Below are the code and all the weights of a small trained network. Each question names an input and a target symbol and asks about switching units off, where a switched-off unit gives its printed mean instead of its output.

import numpy as np


def w(rows, s, z=0):
    codes = np.array(rows[::2]) - 128.0
    scale = np.full(codes.shape[1], s)
    scale[-1] = z or s
    return codes * scale


def norm(h):
    return h / np.sqrt((h * h).mean(-1, keepdims=True) + 1e-5)


def f(y):
    return np.maximum(y, 0)


def softmax(a):
    e = np.exp(a - a.max(-1, keepdims=True))
    return e / e.sum(-1, keepdims=True)


def log_softmax(a):
    a = a - a.max(-1, keepdims=True)
    return a - np.log(np.exp(a).sum(-1, keepdims=True))


def net(x, mask):
    ids = ['αβγζηπσφ'.index(c) for c in x.split()]
    T = len(ids)
    res = E[ids] + P[:T]
    u = 0
    for l in range(2):
        r = norm(res)
        for j in range(2):
            rows = slice(2 * j, 2 * j + 2)
            q, k, v = (r @ M[l][rows].T for M in (Q, K, V))
            z = softmax(np.where(np.tri(T) > 0, q @ k.T / 2**0.5, -1e9)) @ v
            o = O[l][rows]
            res = res + np.where(mask[u + j], z, o[:, -1]) @ o[:, :-1]
        u += 2
        y = f(norm(res) @ A[l][:, :-1].T + A[l][:, -1])
        res = res + np.where(mask[u : u + 12], y, B[l][:, -1]) @ B[l][:, :-1]
        u += 12
    return log_softmax(norm(res)[-1] @ U[:, :-1].T + U[:, -1])


Q, K, V, O, A, B = {}, {}, {}, {}, {}, {}
E = w([
[42,100,173,54,112,169],'α',
[116,183,183,227,86,125],'β',
[87,170,46,192,164,254],'γ',
[173,127,29,51,204,153],'ζ',
[168,206,118,166,119,173],'η',
[198,61,140,44,144,123],'π',
[106,110,41,196,55,136],'σ',
[166,204,94,114,146,170],'φ',
],0.0082)
P = w([
[156,120,81,232,237,10],'0',
[30,253,157,60,107,106],'1',
[132,128,180,70,248,169],'2',
[56,212,167,71,86,119],'3',
[186,88,165,124,197,134],'4',
[143,111,78,208,82,44],'5',
[144,106,181,100,217,131],'6',
[92,167,46,100,77,98],'7',
[101,109,152,91,218,123],'8',
[105,131,12,151,67,65],'9',
[116,97,164,88,230,114],'10',
],0.005)
Q[0] = w([
[81,153,109,105,2,149],'L0H0',
[99,173,182,66,111,140],'L0H0',
[144,175,140,203,158,95],'L0H1',
[109,181,136,206,146,122],'L0H1',
],0.0063)
K[0] = w([
[189,131,240,159,65,3],'L0H0',
[161,117,87,239,94,47],'L0H0',
[160,52,48,220,93,172],'L0H1',
[19,58,24,142,87,247],'L0H1',
],0.0042)
V[0] = w([
[88,89,142,113,103,253],'L0H0',
[28,185,82,34,16,150],'L0H0',
[130,163,195,144,213,109],'L0H1',
[82,102,125,135,97,168],'L0H1',
],0.0033)
O[0] = w([
[19,253,69,165,216,67,2],'L0H0',
[92,72,110,112,96,68,11],'L0H0',
[71,93,121,181,182,66,239],'L0H1',
[157,183,107,105,171,151,88],'L0H1',
],0.0059,0.00082)
A[0] = w([
[94,164,104,84,30,200,151],'L0N0',
[72,55,19,151,119,174,249],'L0N1',
[166,102,81,114,161,120,125],'L0N2',
[81,187,130,196,84,175,225],'L0N3',
[88,177,147,153,255,132,148],'L0N4',
[127,87,95,177,158,99,60],'L0N5',
[119,107,143,93,39,83,163],'L0N6',
[72,91,154,157,175,198,142],'L0N7',
[46,72,199,121,59,110,181],'L0N8',
[203,139,201,157,141,163,177],'L0N9',
[75,167,146,154,116,113,143],'L0N10',
[135,116,184,39,102,80,157],'L0N11',
],0.0065,0.0021)
B[0] = w([
[73,63,98,139,118,61,194],'L0N0',
[160,189,249,136,82,131,219],'L0N1',
[121,137,120,179,61,155,171],'L0N2',
[175,128,156,43,200,137,254],'L0N3',
[139,84,190,116,104,71,215],'L0N4',
[107,85,61,124,104,191,152],'L0N5',
[110,254,55,119,188,137,173],'L0N6',
[156,176,16,160,112,16,185],'L0N7',
[167,53,60,99,166,155,198],'L0N8',
[61,95,67,90,90,102,209],'L0N9',
[190,112,69,77,78,144,182],'L0N10',
[110,199,126,199,122,130,191],'L0N11',
],0.0044,0.0053)
Q[1] = w([
[109,201,41,196,2,117],'L1H0',
[136,111,132,39,116,85],'L1H0',
[126,166,67,101,57,138],'L1H1',
[140,123,11,228,125,86],'L1H1',
],0.0074)
K[1] = w([
[230,171,155,138,90,176],'L1H0',
[136,66,92,166,67,163],'L1H0',
[183,61,149,157,124,125],'L1H1',
[136,147,217,47,254,101],'L1H1',
],0.0087)
V[1] = w([
[36,187,132,126,127,116],'L1H0',
[87,86,48,99,196,105],'L1H0',
[168,80,137,112,255,204],'L1H1',
[149,44,170,104,118,102],'L1H1',
],0.0063)
O[1] = w([
[121,122,174,113,66,106,1],'L1H0',
[128,89,151,184,69,59,188],'L1H0',
[68,150,135,79,164,97,137],'L1H1',
[1,111,153,145,45,168,177],'L1H1',
],0.0097,0.0023)
A[1] = w([
[156,189,229,206,205,109,99],'L1N0',
[37,81,74,103,54,195,127],'L1N1',
[166,44,150,168,152,59,129],'L1N2',
[109,45,118,99,173,144,4],'L1N3',
[136,243,86,168,146,90,43],'L1N4',
[67,195,119,129,183,147,130],'L1N5',
[93,138,70,121,11,156,150],'L1N6',
[119,141,110,193,238,146,143],'L1N7',
[116,125,38,139,170,66,168],'L1N8',
[117,95,254,120,77,66,38],'L1N9',
[71,105,179,97,71,168,77],'L1N10',
[162,76,155,73,93,228,250],'L1N11',
],0.0067,0.003)
B[1] = w([
[115,97,181,113,247,103,182],'L1N0',
[213,174,164,158,185,106,254],'L1N1',
[32,191,110,174,161,140,255],'L1N2',
[128,132,23,2,119,196,138],'L1N3',
[197,69,78,33,166,108,188],'L1N4',
[87,76,124,175,72,82,230],'L1N5',
[193,194,148,115,121,140,239],'L1N6',
[97,137,172,87,24,139,203],'L1N7',
[173,127,212,90,70,173,249],'L1N8',
[111,67,52,50,86,102,185],'L1N9',
[180,137,127,169,149,227,170],'L1N10',
[140,120,60,251,120,86,207],'L1N11',
],0.0055,0.0043)
U = w([
[162,150,170,114,3,120,3],'α',
[217,142,110,227,131,128,175],'β',
[179,126,173,85,239,41,130],'γ',
[60,107,91,135,90,1,173],'ζ',
[129,113,133,68,104,134,84],'η',
[37,183,223,165,150,152,153],'π',
[93,98,17,113,184,176,146],'σ',
[159,109,187,72,90,137,86],'φ',
],0.0086,0.0036)

Each question gives the input, a string of symbols that net reads in full, and the target symbol t.
The units are the heads (2 rows each of Q, K, V and O) and the neurons (one row each of A and B). Each row of codes is followed by its name. A weight is (code - 128) times the scale printed after its matrix; where a second scale follows, it is the last column's (O, A, B and U).
mask holds one flag per unit, layer by layer, with each layer's heads first. A switched-off unit (its flag False) gives its mean, the last column of its rows in O or B, instead of its output. The means were averaged over made-up inputs and are rounded, as every weight is.
A unit's drop is (log p(t) with every unit on - log p(t) with that unit switched off) / (log p(t) with every unit on - log p(t) with every unit switched off).
The circuit of an input: a set's keep is (log p(t) with only the set's units on - log p(t) with every unit switched off) / (log p(t) with every unit on - log p(t) with every unit switched off). Starting from the 12 units with the biggest drops (on a tie, the unit counted first), units are removed one at a time, each time the one whose removal leaves the highest keep (on an exact tie, the one counted first), for as long as the keep stays at least 0.8.
circuit, biggest first: the units of the circuit, biggest drop first
unit that matters most: the unit with the biggest drop
top k neurons: the k neurons with the biggest drops, biggest first
top k neurons in layer l: the k neurons of layer l with the biggest drops, biggest first
heads that matter: for each layer, one digit per head in row order, 1 if its drop is at least 0.15 and else 0, layers parted by /
input π β γ, target γ: unit that matters most => L0N7
input β η π γ η γ α α φ φ π, target ζ: circuit, biggest first => L1H0, L0N3, L1N2, L0N1
input π φ β π φ β η, target φ: heads that matter => 11 / 10
input η γ π β β β, target π: circuit, biggest first => L1H1, L1H0
input β β β α, target β: circuit, biggest first => L1H1, L1N11
input β β φ γ, target β: circuit, biggest first => L0N1, L1H1
input π π π π β α, target π: circuit, biggest first => L1H1, L0N6, L1N1
input β α π α α γ, target π: circuit, biggest first => L1H1, L0N1
input β σ π β σ β σ β, target σ: top 2 neurons => L0N1, L0N3
input γ α σ η σ π α η, target σ: circuit, biggest first => L0N1, L1H0
input φ β α π φ η η, target ζ: top 4 neurons => L0N3, L0N4, L0N7, L0N11
input η φ β η σ ζ ζ, target β: top 4 neurons => L0N8, L0N1, L0N0, L0N2
input α σ π β π β ζ π, target π: top 2 neurons => L0N3, L0N11
input π π π, target σ: unit that matters most => L1N3
input π σ φ α α α η β φ, target ζ: heads that matter => 00 / 10
input γ π σ β η, target γ: top 3 neurons => L0N3, L1N0, L0N10
input β γ π γ β π β α α π η, target ζ: heads that matter => 00 / 10
input β ζ η β β π β β φ, target α: top 3 neurons => L0N1, L0N3, L0N9
input γ β β β, target γ: circuit, biggest first => L0N3, L1H1
input α γ π ζ α β, target π: circuit, biggest first => L1H1
input β β β β σ γ α α, target σ: top 2 neurons in layer 0 => L0N1, L0N3
input α α β β σ β π γ γ, target γ: heads that matter => 00 / 00
input π π β φ β φ α σ σ η π, target β: top 2 neurons => L0N0, L0N8
input β σ β, target β: heads that matter => 01 / 01
input β γ β η, target β: top 2 neurons => L1N11, L0N9
input β γ π α α γ β σ α, target ζ: top 3 neurons => L0N3, L0N7, L1N2
